Here is a tiny trained network, its code and every weight. The questions are about switching its units off for an input and a target symbol, where a switched-off unit gives its printed mean instead of its output.

import numpy as np


def w(rows, s, z=0):
    codes = np.array(rows[::2]) - 128.0
    scale = np.full(codes.shape[1], s)
    scale[-1] = z or s
    return codes * scale


def norm(h):
    return h / np.sqrt((h * h).mean(-1, keepdims=True) + 1e-5)


def f(y):
    return y / 2 * (1 + np.tanh(0.7978845608 * (y + 0.044715 * y**3)))


def softmax(a):
    e = np.exp(a - a.max(-1, keepdims=True))
    return e / e.sum(-1, keepdims=True)


def log_softmax(a):
    a = a - a.max(-1, keepdims=True)
    return a - np.log(np.exp(a).sum(-1, keepdims=True))


def net(x, mask):
    ids = ['αγδεζηθλμπστφω'.index(c) for c in x.split()]
    T = len(ids)
    res = E[ids] + P[:T]
    r = norm(res)
    for j in range(3):
        rows = slice(4 * j, 4 * j + 4)
        q, k, v = (r @ M[0][rows].T for M in (Q, K, V))
        z = softmax(np.where(np.tri(T) > 0, q @ k.T / 4**0.5, -1e9)) @ v
        o = O[0][rows]
        res = res + np.where(mask[j], z, o[:, -1]) @ o[:, :-1]
    y = f(norm(res) @ A[0][:, :-1].T + A[0][:, -1])
    res = res + np.where(mask[3:7], y, B[0][:, -1]) @ B[0][:, :-1]
    return log_softmax(norm(res)[-1] @ U[:, :-1].T + U[:, -1])


Q, K, V, O, A, B = {}, {}, {}, {}, {}, {}
E = w([
[191,85,183,110,192,72,166,166],'α',
[52,141,103,116,86,42,126,83],'γ',
[77,158,87,121,130,64,132,65],'δ',
[58,123,183,138,73,98,106,95],'ε',
[57,173,127,152,106,78,158,89],'ζ',
[84,222,124,164,179,117,167,124],'η',
[64,130,94,109,103,47,110,71],'θ',
[81,158,94,133,102,59,135,69],'λ',
[48,107,133,103,84,60,94,84],'μ',
[121,182,114,1,68,205,198,153],'π',
[69,169,88,125,158,78,143,71],'σ',
[68,133,82,113,105,48,113,64],'τ',
[72,139,84,119,107,51,122,69],'φ',
[146,115,216,135,129,154,92,85],'ω',
],0.006)
P = w([
[70,11,2,138,165,224,167,54],'0',
[98,109,155,177,19,65,156,35],'1',
[105,135,169,143,71,64,144,48],'2',
[103,147,173,121,105,60,127,68],'3',
[108,161,180,104,119,58,117,81],'4',
[112,165,182,90,126,54,112,86],'5',
[114,168,186,78,139,55,91,94],'6',
[122,177,185,68,145,50,84,95],'7',
[117,172,189,67,145,51,74,102],'8',
[111,173,183,48,141,51,64,109],'9',
[112,173,187,32,130,47,50,107],'10',
],0.0027)
Q[0] = w([
[144,159,181,28,106,62,164,64],'h1',
[99,152,184,86,105,133,73,46],'h1',
[144,64,140,239,107,220,113,109],'h1',
[213,85,133,110,191,180,48,159],'h1',
[125,86,139,92,104,117,83,169],'h2',
[91,142,132,120,99,50,208,76],'h2',
[105,140,174,31,128,81,100,73],'h2',
[94,159,151,36,142,55,152,109],'h2',
[141,145,125,188,151,210,12,117],'h3',
[144,160,112,104,128,140,140,70],'h3',
[104,110,45,161,116,147,177,129],'h3',
[136,210,57,138,242,132,188,255],'h3',
],0.007)
K[0] = w([
[120,153,102,57,65,217,202,143],'h1',
[118,170,142,53,49,208,94,85],'h1',
[114,98,144,227,155,152,7,86],'h1',
[215,3,182,156,141,227,177,96],'h1',
[114,119,89,87,94,128,119,130],'h2',
[97,77,66,135,185,147,120,140],'h2',
[121,68,75,120,119,234,162,131],'h2',
[125,82,59,119,143,177,176,147],'h2',
[171,153,183,183,216,90,124,177],'h3',
[94,106,91,99,154,90,150,195],'h3',
[96,103,94,208,157,85,133,71],'h3',
[98,158,56,247,135,197,244,108],'h3',
],0.0069)
V[0] = w([
[87,162,93,140,165,104,99,90],'h1',
[148,56,187,143,188,89,147,117],'h1',
[84,160,66,138,102,135,112,106],'h1',
[144,188,62,127,103,177,126,196],'h1',
[131,84,114,88,237,119,146,119],'h2',
[128,134,106,58,99,230,198,133],'h2',
[124,155,78,2,89,116,151,111],'h2',
[137,167,125,240,151,104,121,83],'h2',
[164,16,138,137,122,130,105,121],'h3',
[132,185,133,92,98,128,170,137],'h3',
[142,165,151,106,143,119,93,107],'h3',
[135,19,130,150,91,137,136,123],'h3',
],0.0076)
O[0] = w([
[180,131,86,80,100,80,125,64,202],'h1',
[85,185,116,107,1,134,101,67,120],'h1',
[201,110,105,71,172,77,151,174,185],'h1',
[141,100,193,157,196,137,138,149,2],'h1',
[198,171,95,147,82,102,149,166,222],'h2',
[90,214,89,110,51,80,45,82,163],'h2',
[85,124,50,185,61,139,143,118,143],'h2',
[133,117,174,176,197,181,98,216,141],'h2',
[157,129,107,125,221,90,179,185,125],'h3',
[84,137,88,109,120,132,85,112,125],'h3',
[113,159,72,118,90,116,164,156,173],'h3',
[174,107,124,115,226,142,110,165,136],'h3',
],0.0059)
A[0] = w([
[248,128,90,115,128,103,156,144,74],'n1',
[95,119,175,118,169,147,106,155,7],'n2',
[110,110,127,180,130,154,120,198,202],'n3',
[76,85,141,136,152,139,179,129,35],'n4',
],0.012,0.0017)
B[0] = w([
[67,47,80,96,206,142,93,84,254],'n1',
[3,189,177,77,134,159,117,189,127],'n2',
[216,114,62,135,117,198,44,120,126],'n3',
[155,77,217,196,88,135,209,2,126],'n4',
],0.0081,0.0095)
U = w([
[230,143,72,145,124,158,91,209,103],'α',
[172,100,146,162,114,131,164,118,95],'γ',
[179,116,144,155,128,141,150,122,109],'δ',
[155,114,152,161,126,161,106,118,103],'ε',
[177,123,138,155,127,144,142,126,86],'ζ',
[161,97,184,150,129,88,243,106,121],'η',
[200,119,110,151,115,161,98,159,95],'θ',
[146,96,162,177,121,128,184,96,111],'λ',
[122,158,107,108,136,197,39,220,54],'μ',
[53,129,164,148,119,200,60,117,15],'π',
[70,67,55,76,210,98,84,87,192],'σ',
[125,213,94,82,4,64,117,94,171],'τ',
[11,118,232,127,136,114,207,60,4],'φ',
[69,178,189,83,192,91,198,253,233],'ω',
],0.0058,0.0028)

Each question gives the input, a string of symbols that net reads in full, and the target symbol t.
The units are the heads (4 rows each of Q, K, V and O) and the neurons (one row each of A and B). Each row of codes is followed by its name. A weight is (code - 128) times the scale printed after its matrix; where a second scale follows, it is the last column's (O, A, B and U).
mask holds one flag per unit, heads first, then neurons. A switched-off unit (its flag False) gives its mean, the last column of its rows in O or B, instead of its output. The means were averaged over made-up inputs and are rounded, as every weight is.
A unit's drop is (log p(t) with every unit on - log p(t) with that unit switched off) / (log p(t) with every unit on - log p(t) with every unit switched off).
The circuit of an input: a set's keep is (log p(t) with only the set's units on - log p(t) with every unit switched off) / (log p(t) with every unit on - log p(t) with every unit switched off). Starting from all 7 units, units are removed one at a time, each time the one whose removal leaves the highest keep (on an exact tie, the one counted first), for as long as the keep stays at least 0.8.
units of the circuit, in order: the units of the circuit, biggest drop first
most important unit: the unit with the biggest drop
k most important neurons: the k neurons with the biggest drops, biggest first
which heads matter: for each layer, one digit per head in row order, 1 if its drop is at least 0.15 and else 0, layers parted by /
drop when u is switched off: that unit's drop, to one decimal
input δ γ ζ θ α ω η σ γ σ, target τ: units of the circuit, in order : h3, n1
input ε ω π η η μ γ, target φ: which heads matter : 110
input ω π μ, target ω: most important unit : h1
input η ω φ α ε π, target μ: units of the circuit, in order : h1, n3, h2, n2
input γ θ ζ α α, target τ: units of the circuit, in order : h1, n1
input ε π ω φ μ ζ θ α ζ, target φ: units of the circuit, in order : h2, h1, n4, n2
input ω π ζ φ φ ζ ε, target ω: units of the circuit, in order : h1, n1
input ω α μ ε α α μ μ, target τ: which heads matter : 100
input ε ω α η η α α ω ε, target τ: which heads matter : 000
input π ζ δ π π, target τ: which heads matter : 010
input ω α ω ε λ π σ μ ω ω ω, target ω: which heads matter : 110
input ω ω μ μ μ ε ω ω ε, target τ: which heads matter : 100
input η ω π η τ ω φ τ η ω α, target μ: 3 most important neurons : n3, n2, n1
input ω ω θ ω ε ε σ α π σ, target ω: which heads matter : 100
input ε π τ γ τ δ γ, target φ: which heads matter : 110
input ω η ε μ ε α ω π α α, target ω: which heads matter : 111
input λ α ω ε ε ω α θ μ μ, target τ: which heads matter : 000
input ε ω π, target φ: most important neuron : n4
input σ ω τ η ω α ω τ π, target α: 2 most important neurons : n3, n1
input ω ε α σ φ α α α μ π λ, target ω: 2 most important neurons : n1, n2
input ω σ τ ω α η π, target ω: drop when h3 is switched off : 0.1
